In the rows, 128 means zero.
Each row has a class, written after it, and each block has its own classes.
83  159  106  96  116  123  102  88  166  154  144  105  155  150  161  138  133  145  128  153  86  50  156  143  126  125  97  168  162  65  145  116  161  47  103  133  119 => Z_639
126  106  106  132  83  109  67  163  185  14  14  101  124  166  130  53  96  82  118  124  180  154  75  107  40  123  107  117  71  138  73  113  126  150  155  116  183 => Z_352
155  125  214  116  170  148  109  90  97  114  134  116  116  128  50  80  115  109  151  139  171  209  78  99  112  171  103  128  79  107  112  92  80  84  135  144  116 => Z_874
111  139  134  91  129  122  100  107  160  157  126  102  144  144  173  139  137  136  124  140  84  55  128  131  126  122  86  161  137  77  133  100  161  68  143  133  133 => Z_625
159  118  213  104  194  159  103  69  71  123  135  122  125  123  51  62  91  98  148  149  150  194  54  84  124  177  91  122  56  102  107  71  75  70  159  151  131 => Z_625
156  108  192  108  82  122  154  134  76  240  124  143  114  87  89  172  139  131  142  92  68  121  64  144  140  121  59  158  133  91  57  158  113  208  186  118  128 => Z_625
154  125  207  112  191  160  102  72  73  136  134  124  126  114  64  68  86  92  150  149  151  200  56  80  123  175  89  121  68  102  120  74  78  56  151  164  132 => Z_625
112  157  130  87  113  117  104  102  188  136  139  88  146  158  173  146  151  150  131  145  107  56  160  151  112  118  111  170  147  81  131  117  156  85  115  119  116 => Z_874
103  149  115  81  117  113  106  108  158  125  148  90  176  151  178  153  119  145  138  149  108  39  136  140  115  135  88  146  148  82  136  109  161  57  146  129  124 => Z_709
130  118  122  133  64  134  104  173  136  74  53  94  110  187  110  103  64  102  100  93  184  163  77  105  20  117  85  141  73  153  73  100  124  190  158  103  159 => Z_678
152  124  156  96  116  113  147  203  149  106  83  147  88  136  140  108  130  123  130  149  52  95  72  131  106  136  125  128  96  103  35  146  94  187  176  110  164 => Z_470
129  115  195  105  200  162  67  70  111  100  147  115  135  117  66  74  103  85  149  157  161  225  71  94  128  185  90  135  68  92  119  70  94  33  121  156  124 => Z_352
127  104  86  99  96  172  135  132  146  211  117  158  121  103  136  69  76  141  143  140  188  167  76  118  138  120  99  171  49  75  77  129  116  158  117  105  107 => Z_841
84  165  115  88  116  115  98  92  157  148  138  98  156  141  164  139  120  148  134  150  71  49  135  132  107  125  95  159  168  63  134  123  151  64  112  127  123 => Z_639
158  140  126  137  51  145  122  163  154  95  28  120  123  185  128  87  92  115  109  131  181  135  59  114  40  118  93  122  55  148  95  119  126  201  162  100  145 => Z_841
128  140  184  105  183  159  99  65  76  137  154  125  143  102  54  67  74  101  151  167  131  187  72  89  117  179  95  127  90  82  126  92  81  39  126  156  122 => Z_639
148  148  207  103  195  165  88  97  95  119  150  120  119  108  73  74  92  94  147  149  145  208  71  96  112  193  107  141  87  105  98  92  85  60  133  147  131 => Z_470
80  162  127  92  114  119  97  88  160  155  137  95  157  144  163  145  132  150  136  143  70  56  138  147  117  127  94  162  168  65  132  115  157  59  119  127  121 => Z_639
150  141  212  97  194  167  90  91  94  123  149  109  122  115  71  74  85  99  147  144  147  213  70  92  120  196  100  138  80  109  95  86  80  56  134  147  133 => Z_470
130  143  102  111  92  132  63  98  172  40  50  108  138  144  121  71  112  79  102  134  188  122  97  125  31  142  92  149  63  136  101  123  136  120  145  111  150 => Z_352
167  114  120  140  90  135  125  133  141  68  50  110  105  187  103  83  89  99  102  120  221  124  93  52  82  130  82  98  62  154  134  120  123  152  147  115  137 => Z_841
104  157  110  84  112  135  96  105  160  130  149  96  133  138  179  152  116  144  130  158  98  44  156  149  125  130  71  173  142  81  156  99  169  65  130  136  116 => Z_704
127  92  128  134  129  158  156  109  74  219  205  140  117  123  34  170  206  161  152  130  126  128  143  159  165  108  122  151  106  143  56  144  152  190  90  117  83 => Z_709
155  115  109  146  89  90  164  128  156  119  85  155  86  142  132  80  171  118  167  140  170  99  158  120  104  109  145  126  97  108  108  147  110  182  143  125  141 => Z_874
146  124  189  102  186  153  109  86  75  108  170  106  146  121  55  93  96  107  153  152  172  186  63  102  121  182  87  112  94  113  107  87  86  53  144  155  120 => Z_709
141  112  184  91  186  158  109  86  78  123  154  129  119  100  53  80  82  95  147  158  182  198  68  100  118  185  86  134  79  84  114  78  89  35  141  155  129 => Z_678
88  134  106  81  123  121  111  113  168  144  150  102  134  140  173  153  125  139  133  149  119  65  146  142  122  129  93  176  148  64  125  102  163  53  118  135  127 => Z_678
86  128  106  182  80  122  142  166  119  189  82  151  79  105  105  122  149  145  164  134  108  159  101  132  133  118  125  157  93  105  63  139  112  161  119  148  118 => Z_639
158  135  190  92  180  175  98  83  70  119  160  122  116  107  70  81  78  101  146  165  166  189  77  101  123  179  76  126  78  106  135  77  78  61  144  154  120 => Z_704
178  146  69  105  169  117  150  105  135  135  120  158  64  58  100  66  217  137  126  193  197  60  158  95  131  137  155  144  111  88  108  196  95  98  133  128  102 => Z_874
103  180  68  114  90  106  144  155  137  150  96  184  136  116  176  92  116  163  166  190  155  137  92  169  108  154  148  164  45  84  85  117  80  110  146  142  120 => Z_709
142  129  177  105  187  152  100  79  74  100  167  115  140  120  61  80  96  102  153  161  189  180  71  92  116  186  94  111  77  112  114  84  81  44  143  152  120 => Z_709
129  144  185  110  182  158  99  73  76  126  150  120  141  109  48  75  77  109  141  157  130  186  68  91  116  174  91  125  100  92  127  95  82  60  124  152  123 => Z_639
121  183  120  139  58  120  89  102  133  93  69  94  138  157  89  95  126  135  106  136  141  83  92  148  38  127  101  128  122  147  95  143  129  178  129  113  152 => Z_639
167  133  152  166  48  140  114  161  165  105  55  74  92  195  118  105  142  105  110  102  186  144  108  134  54  104  89  138  99  168  90  121  111  214  151  116  162 => Z_874
130  118  193  107  189  158  115  95  81  116  161  131  116  108  54  86  83  96  151  150  168  214  62  102  105  181  96  143  79  86  94  75  84  59  138  155  123 => Z_678
152  157  129  163  65  148  112  117  171  68  46  99  132  171  113  88  91  102  93  114  198  118  120  121  35  126  94  143  67  160  125  124  116  191  151  112  138 => Z_874
144  122  204  95  195  155  73  59  96  104  154  127  148  106  54  76  102  89  147  156  159  215  74  100  125  190  94  136  83  86  128  83  104  35  127  155  121 => Z_352
130  142  121  162  115  201  158  173  132  242  146  183  145  104  163  163  103  118  131  179  129  173  134  137  139  112  97  173  123  82  127  125  94  157  158  117  122 => Z_709
99  156  122  79  147  131  89  124  182  139  142  97  136  140  191  138  127  137  131  138  78  83  145  140  118  137  104  181  146  83  116  109  159  64  120  118  131 => Z_470
108  160  124  86  120  138  95  104  150  125  150  98  134  141  181  153  116  141  134  156  95  49  149  142  117  128  78  162  143  86  160  94  161  76  133  136  115 => Z_704
108  155  124  87  118  108  111  100  194  126  136  94  142  162  173  137  155  150  129  147  115  54  163  143  114  127  111  168  134  78  128  116  146  73  116  120  115 => Z_874
156  124  105  137  62  141  107  101  120  63  79  124  75  159  91  67  93  94  103  98  214  108  116  119  68  128  59  125  103  170  147  117  141  185  140  128  140 => Z_704
136  119  186  97  183  153  108  93  71  108  151  134  124  103  50  85  80  99  148  151  181  200  57  106  104  180  88  137  77  87  109  80  88  67  139  150  127 => Z_678
166  163  125  130  85  123  142  147  128  210  161  192  83  68  105  135  181  129  98  169  99  107  122  153  167  144  133  151  174  111  95  195  124  177  103  157  137 => Z_352
148  133  207  110  169  153  103  80  112  105  136  112  126  134  60  70  97  109  149  147  169  195  81  99  101  171  106  129  78  101  114  86  79  90  136  135  120 => Z_874
108  150  125  90  111  115  112  100  190  139  138  91  134  159  175  149  153  149  131  139  108  57  166  143  126  121  105  167  149  83  135  118  153  82  113  121  117 => Z_874
101  159  119  79  118  140  94  106  163  127  147  97  142  142  197  145  99  142  135  163  84  50  148  140  111  129  85  163  131  78  151  88  158  64  137  133  117 => Z_704
164  140  177  141  15  147  154  178  118  214  129  184  53  130  124  144  170  114  141  161  110  102  137  154  134  120  145  145  161  108  63  151  131  195  143  147  134 => Z_704
136  185  78  133  95  145  154  121  151  119  63  211  160  94  124  55  145  122  136  240  137  69  120  183  63  123  168  158  56  67  84  171  78  172  150  107  146 => Z_639
85  168  123  93  116  117  99  97  162  166  141  94  168  140  173  144  123  152  134  153  65  58  139  143  115  129  95  161  167  62  141  113  152  51  119  132  129 => Z_639
117  146  114  158  26  108  90  131  123  94  50  113  95  170  89  88  108  113  126  106  181  139  99  132  70  130  99  146  93  143  82  121  127  174  133  122  153 => Z_639
135  119  126  155  62  101  81  187  147  59  44  111  85  180  120  102  146  83  125  103  184  192  68  130  69  126  95  140  75  166  75  110  120  155  120  153  163 => Z_352
162  127  210  113  172  151  115  81  94  122  147  124  120  126  56  81  115  98  153  146  184  203  92  95  125  173  108  131  77  103  123  93  75  67  124  155  112 => Z_874
132  143  130  144  41  128  99  125  116  93  67  94  111  163  85  105  87  108  107  103  130  115  89  123  55  116  87  130  113  159  81  136  129  212  146  107  159 => Z_639
144  135  144  142  79  146  100  161  162  59  43  109  111  183  128  94  63  89  92  100  138  149  98  120  65  139  84  130  76  174  99  104  119  188  164  101  181 => Z_470
126  87  112  88  69  148  146  114  134  232  138  145  98  151  145  114  139  138  151  111  163  107  143  159  154  120  91  174  86  85  113  96  161  101  116  139  118 => Z_678
160  126  174  136  75  120  166  176  85  234  91  179  120  118  114  129  166  135  171  139  112  176  97  136  118  108  146  129  144  77  65  160  74  185  169  116  141 => Z_639
157  123  202  102  184  154  108  75  99  115  146  117  123  126  60  72  106  107  156  152  179  197  90  91  120  170  108  130  65  97  118  87  73  72  130  140  113 => Z_874
149  137  128  167  50  136  107  114  118  54  80  100  98  183  60  101  109  125  112  123  205  79  126  108  64  118  71  120  110  164  128  136  144  233  118  129  133 => Z_704
143  126  190  103  176  142  105  84  76  87  148  112  153  120  59  80  80  103  156  153  173  176  53  95  102  187  84  105  81  104  109  86  83  62  165  149  126 => Z_709
156  125  213  115  194  159  97  69  64  136  141  126  125  111  57  67  92  93  156  148  154  206  60  83  118  176  94  128  64  100  115  70  81  66  158  155  127 => Z_625
120  101  127  72  105  137  159  57  156  189  119  181  117  123  103  110  151  140  139  136  142  24  154  125  164  155  60  165  85  44  102  170  120  137  128  93  103 => Z_470
160  148  62  114  125  160  156  127  177  157  105  195  132  117  150  76  152  134  97  189  213  90  175  120  103  109  152  176  42  78  101  171  64  187  134  69  109 => Z_874
98  148  114  84  122  116  102  108  160  132  161  82  168  146  174  159  131  144  132  142  103  47  139  144  114  133  85  150  163  89  129  110  168  58  139  130  122 => Z_709
155  168  114  96  183  173  116  113  130  188  160  137  154  87  179  103  95  104  126  154  136  158  151  93  91  143  139  181  63  104  101  126  80  109  154  93  120 => Z_470
153  143  199  106  184  180  96  85  69  107  168  120  114  107  74  89  70  96  145  165  152  195  76  100  115  179  80  132  76  110  133  69  77  73  150  153  117 => Z_704
164  132  123  166  55  135  122  145  119  36  73  108  90  169  90  123  90  96  99  124  198  80  120  93  82  116  61  114  115  167  130  147  112  229  135  138  148 => Z_704
108  141  130  96  128  119  101  106  161  153  122  107  140  150  179  140  128  135  126  141  88  59  137  123  135  127  91  160  128  77  138  96  157  62  144  136  132 => Z_625

A new block, with new classes.
122  119  59  108  120  134  173  106  88  166  212  148  155  105  101  153  126  137  114  149  90  126  126  144  92  117  97  101  106  140  127  122  72  48  81  130  172 => Z_739
150  111  80  145  175  123  104  101  140  165  159  118  104  129  147  121  128  120  148  157  116  172  76  119  137  156  140  116  84  132  126  115  104  91  150  72  132 => Z_251
179  142  145  159  127  127  116  152  69  164  114  184  149  68  129  127  106  112  143  110  176  140  203  140  117  139  124  127  152  106  144  172  147  137  84  103  91 => Z_637
103  149  129  124  71  107  107  110  140  94  131  105  130  75  93  117  153  121  122  69  122  169  154  87  142  102  135  187  181  109  146  131  126  152  130  129  129 => Z_637
175  128  149  175  92  114  113  117  16  171  98  196  169  87  145  171  104  163  118  134  157  147  85  135  162  117  101  127  122  113  168  114  112  37  120  112  125 => Z_580
77  138  126  127  131  152  112  138  161  163  81  70  201  106  108  145  191  84  139  103  117  96  133  174  88  171  116  161  193  167  131  147  129  127  135  128  97 => Z_328
160  126  118  115  84  113  130  111  121  146  128  173  108  124  113  128  144  121  110  148  152  131  137  142  128  131  128  169  151  106  145  175  106  126  91  138  138 => Z_637
141  77  153  181  160  117  153  103  107  94  118  110  119  124  189  139  122  58  120  121  127  118  128  119  94  124  132  120  116  179  170  145  125  133  146  109  139 => Z_568
112  73  105  116  150  112  136  80  89  177  185  94  124  109  128  158  118  161  131  147  132  164  88  113  149  104  112  150  116  133  158  138  127  79  111  106  138 => Z_739
137  87  107  105  116  119  115  131  107  171  166  180  119  133  117  136  110  142  132  150  113  114  85  159  192  138  132  132  88  118  164  133  84  105  125  106  124 => Z_75
109  113  92  104  65  100  99  110  102  109  108  187  126  79  95  136  226  100  125  157  156  55  67  146  210  164  150  185  142  139  158  156  90  94  124  83  144 => Z_935
122  98  107  119  148  147  150  66  153  128  155  136  117  80  138  123  144  103  93  129  127  142  140  87  128  118  131  141  98  132  172  139  139  90  90  118  162 => Z_986
150  121  158  112  164  123  136  151  147  127  99  105  149  200  87  148  79  131  83  152  61  158  137  99  80  123  56  139  158  104  169  130  137  95  119  119  116 => Z_251
88  126  105  115  123  126  108  138  141  158  64  92  191  115  26  146  161  112  149  144  62  146  125  98  172  166  142  124  88  122  166  159  127  136  133  238  115 => Z_739
131  117  79  132  180  103  136  93  84  114  59  164  179  90  161  123  115  45  71  124  132  174  145  101  121  76  67  71  132  125  170  118  115  116  139  80  144 => Z_935
99  98  85  174  136  112  210  90  97  121  137  160  128  19  189  119  125  65  63  134  112  146  124  129  120  107  135  135  131  155  139  111  114  132  168  102  156 => Z_568
113  102  42  102  169  90  128  118  133  232  92  205  186  126  58  131  151  117  148  187  117  155  73  153  155  168  75  186  146  134  190  165  132  120  131  83  163 => Z_251
123  132  132  149  67  104  107  162  108  162  37  151  150  137  109  126  123  133  101  131  126  110  134  144  140  162  119  119  173  124  163  109  132  93  146  186  76 => Z_251
133  103  72  138  110  106  131  127  118  184  125  128  105  91  173  101  161  110  94  174  146  149  82  115  158  127  109  134  131  109  133  142  132  84  120  103  145 => Z_935
115  143  153  117  136  134  150  194  91  158  158  106  148  139  152  154  53  159  133  124  99  121  109  171  160  112  118  92  77  125  122  85  92  128  110  108  90 => Z_739
135  119  166  122  156  111  140  40  27  77  135  120  141  122  166  170  72  77  85  130  155  168  37  118  145  46  102  121  108  82  124  137  59  104  144  137  104 => Z_580
139  105  156  120  95  116  140  132  140  83  85  110  92  93  188  95  139  46  85  127  83  136  163  99  132  145  118  164  130  109  181  154  75  89  109  91  124 => Z_935
130  115  94  173  117  110  193  102  98  185  99  137  120  79  143  105  153  60  144  146  146  139  41  83  205  141  86  125  141  175  136  148  134  145  149  167  180 => Z_935
157  149  63  84  130  115  162  69  89  84  144  170  162  90  116  175  108  131  111  137  69  166  116  147  89  88  103  171  125  61  129  142  53  113  52  133  215 => Z_739
107  112  137  106  104  131  172  133  192  159  133  150  87  137  62  114  131  77  128  170  143  110  172  98  145  161  123  154  94  138  149  184  101  188  149  118  116 => Z_637
103  101  123  99  100  101  128  165  145  128  116  128  150  116  118  142  147  90  96  122  105  173  104  123  78  138  117  120  138  143  136  98  57  19  152  93  135 => Z_328
157  127  144  175  60  116  150  161  80  147  200  145  119  76  109  125  117  98  98  124  140  108  96  95  154  103  78  138  150  122  148  130  127  106  96  126  119 => Z_637
100  185  146  97  62  135  137  187  169  66  78  103  180  131  66  104  169  55  144  82  148  119  169  96  66  132  109  97  144  143  105  61  91  116  136  124  141 => Z_986
157  107  93  135  165  142  125  48  73  132  156  166  125  112  125  158  109  126  153  152  128  95  113  153  182  121  126  151  118  96  144  182  112  186  109  113  119 => Z_75
156  123  115  155  98  90  176  106  56  93  54  179  119  127  76  116  191  96  152  160  146  141  140  116  192  142  126  131  181  147  123  129  104  132  144  148  130 => Z_887
197  108  179  135  137  149  144  94  114  91  173  191  81  102  149  171  58  85  93  127  175  101  89  120  112  108  126  121  79  109  130  160  114  155  110  120  143 => Z_637
106  117  136  60  144  123  149  101  95  122  126  131  167  127  115  158  121  134  108  149  84  148  95  177  130  123  122  176  122  133  159  148  77  99  125  124  143 => Z_739
153  94  106  119  132  121  111  193  128  175  83  175  192  149  59  138  158  114  65  207  79  134  138  120  106  156  84  110  113  111  173  148  139  32  120  128  106 => Z_328
139  123  145  123  148  156  146  117  155  133  91  81  88  175  178  65  124  110  102  151  90  137  149  105  184  140  145  99  89  140  123  139  155  152  157  168  91 => Z_935
123  90  134  95  159  98  161  99  143  113  158  135  103  122  98  91  140  89  92  137  148  152  111  81  114  112  100  173  172  124  128  124  147  117  132  85  147 => Z_251
99  90  102  116  102  127  142  135  137  146  120  124  121  120  158  91  115  86  82  120  115  112  141  118  106  123  93  124  155  148  157  134  146  97  147  121  121 => Z_935
81  92  111  62  136  118  128  81  161  95  171  117  94  140  134  119  143  118  108  139  164  104  160  131  110  98  165  122  68  114  121  134  91  143  109  105  135 => Z_739
161  144  171  184  165  128  138  119  54  70  85  95  214  123  160  138  112  57  105  103  117  144  141  113  88  72  75  93  138  128  146  111  150  148  128  141  115 => Z_568
110  103  113  147  122  118  149  119  122  170  152  127  110  116  127  116  139  158  130  118  127  157  135  115  144  117  118  135  144  124  138  136  154  108  104  149  143 => Z_887
90  104  122  95  99  119  107  95  160  153  128  142  121  163  127  131  154  164  126  131  158  115  116  152  139  150  169  132  125  156  152  170  96  79  128  152  106 => Z_390
118  131  151  141  113  118  197  158  113  136  124  128  143  134  145  107  87  128  130  130  71  175  129  114  117  125  120  152  113  139  132  132  125  138  160  161  150 => Z_568
105  146  184  89  88  117  158  136  189  108  20  139  133  147  141  133  144  111  67  123  149  130  113  100  120  119  94  134  133  144  153  109  121  140  159  139  194 => Z_935
101  121  105  152  152  105  141  135  196  178  14  134  199  129  89  107  195  82  116  145  139  150  111  103  154  152  87  130  162  196  195  147  165  165  166  139  164 => Z_390
84  124  161  111  128  123  166  149  40  97  205  130  108  94  129  129  126  123  131  141  138  98  130  141  137  132  166  144  142  152  121  192  94  80  123  105  69 => Z_986
213  114  86  124  147  141  127  119  96  162  135  227  123  120  99  132  62  147  175  130  172  135  150  129  145  124  128  137  105  48  87  110  161  140  72  84  130 => Z_580
125  150  132  108  133  103  165  105  72  94  112  160  159  155  82  149  158  134  186  114  125  126  137  135  131  130  122  172  197  150  104  171  94  135  109  120  145 => Z_328
142  133  96  158  65  107  149  123  103  148  80  197  167  109  92  195  97  159  135  139  135  98  153  128  114  116  89  172  139  56  159  142  129  150  59  150  161 => Z_568
177  60  115  153  93  143  152  111  140  87  104  177  105  111  93  138  71  105  117  104  68  132  95  87  190  148  165  121  89  148  147  39  158  111  178  168  128 => Z_568
216  98  156  156  125  100  94  145  70  142  78  182  112  88  133  176  117  139  183  112  177  147  149  135  117  171  144  155  182  85  144  169  122  103  72  101  141 => Z_75
146  115  129  110  123  116  184  119  180  138  30  174  121  126  67  148  173  113  107  203  168  135  109  84  159  151  97  183  140  126  163  132  154  156  125  95  190 => Z_986
125  97  133  159  149  128  157  141  69  116  203  147  136  97  93  130  152  117  88  149  92  120  121  105  141  113  91  110  126  155  157  137  136  62  125  92  128 => Z_887
100  140  124  108  75  111  189  109  115  126  116  144  99  76  187  135  107  175  104  154  156  107  140  179  149  103  125  223  156  89  121  114  107  193  115  58  150 => Z_739
164  92  140  138  115  134  125  121  124  109  134  133  119  127  181  153  101  120  116  119  105  143  74  139  56  138  119  156  145  141  132  138  112  63  142  116  160 => Z_328
130  131  173  104  100  122  138  111  165  148  96  102  116  210  155  115  109  120  128  148  145  127  101  138  93  134  74  167  135  130  153  120  97  129  144  107  133 => Z_251
132  113  140  198  140  122  135  121  88  179  99  113  126  114  187  118  109  160  154  122  127  169  111  131  170  119  106  147  138  138  165  150  180  157  140  140  128 => Z_887
154  124  108  174  110  80  123  126  59  142  101  124  132  113  177  143  111  94  187  117  146  152  40  149  110  115  99  202  190  101  138  185  102  141  107  121  167 => Z_580
81  142  80  141  122  94  168  141  108  110  143  162  166  160  60  201  120  146  171  138  80  112  103  123  127  121  108  127  104  165  147  126  61  142  156  84  181 => Z_568
162  149  126  151  120  140  168  120  95  202  75  173  156  101  117  135  149  138  102  174  199  107  163  101  129  129  60  109  153  104  121  156  181  122  82  132  153 => Z_935
128  119  119  112  150  142  139  61  198  142  156  98  72  108  146  91  190  120  79  158  129  147  156  100  121  153  158  147  104  114  118  121  112  92  111  97  138 => Z_251
52  97  143  62  166  119  148  154  184  111  151  97  140  173  108  118  144  95  86  130  75  116  127  142  134  115  121  151  129  164  148  126  93  118  149  70  99 => Z_328
114  130  166  105  64  76  117  175  21  132  143  142  118  155  183  124  123  193  145  150  162  116  110  190  140  116  162  143  124  121  127  165  75  75  109  141  99 => Z_739
154  128  72  133  172  106  127  75  93  104  141  159  120  91  110  93  137  115  155  128  120  175  123  99  139  132  146  163  156  103  102  142  148  144  138  104  140 => Z_251
122  97  106  73  182  130  147  99  120  149  223  129  145  139  119  154  114  135  100  138  117  113  90  147  129  79  105  122  81  112  139  135  110  104  42  121  165 => Z_739
150  163  166  137  133  140  155  171  124  87  67  132  198  129  105  154  131  116  66  167  89  129  124  122  78  113  56  154  163  108  124  116  144  137  160  83  138 => Z_328
161  133  149  181  94  125  140  164  111  152  127  79  113  150  148  145  132  142  140  127  95  164  110  118  92  138  93  115  149  121  133  139  110  65  87  177  154 => Z_887
130  96  87  125  112  104  97  124  149  169  128  161  136  153  172  111  168  142  142  120  144  143  74  149  121  132  139  123  104  172  145  109  115  70  133  107  185 => Z_328
159  162  149  181  155  101  118  116  30  80  99  108  154  135  166  122  192  120  128  159  175  102  146  143  89  95  102  136  213  127  116  208  151  194  136  108  140 => Z_75
148  168  149  184  194  130  140  103  93  83  117  108  128  123  150  152  139  122  128  145  107  101  90  132  138  138  125  149  155  145  121  166  141  192  145  104  133 => Z_251
105  120  106  72  149  109  98  86  108  142  136  114  164  129  157  120  178  143  121  131  123  161  134  173  118  110  152  144  101  126  158  148  88  84  86  122  153 => Z_739
150  145  193  144  123  119  162  150  55  128  121  165  162  82  148  154  127  143  103  136  139  154  146  137  101  132  149  122  108  111  122  151  107  67  101  151  132 => Z_568
161  74  87  168  71  99  66  122  170  152  43  149  101  131  159  177  150  140  87  152  161  115  102  132  121  139  113  113  134  121  197  82  108  98  149  79  168 => Z_75
132  121  135  196  91  115  125  146  43  150  169  114  124  103  150  146  91  104  214  57  140  103  125  139  140  127  111  113  152  112  136  166  103  117  42  188  98 => Z_887
194  142  152  113  144  112  170  150  99  77  81  180  147  165  55  163  139  105  140  154  111  145  58  130  156  124  87  150  157  105  107  121  114  148  103  142  188 => Z_887
123  88  81  116  163  138  126  94  152  197  71  109  190  66  74  143  122  106  126  160  115  177  133  105  172  133  82  172  109  94  181  104  174  158  129  93  121 => Z_739
77  167  163  166  123  113  185  136  106  128  126  93  138  154  147  181  147  168  97  164  93  115  82  120  140  110  102  121  131  172  130  158  76  124  157  135  147 => Z_328
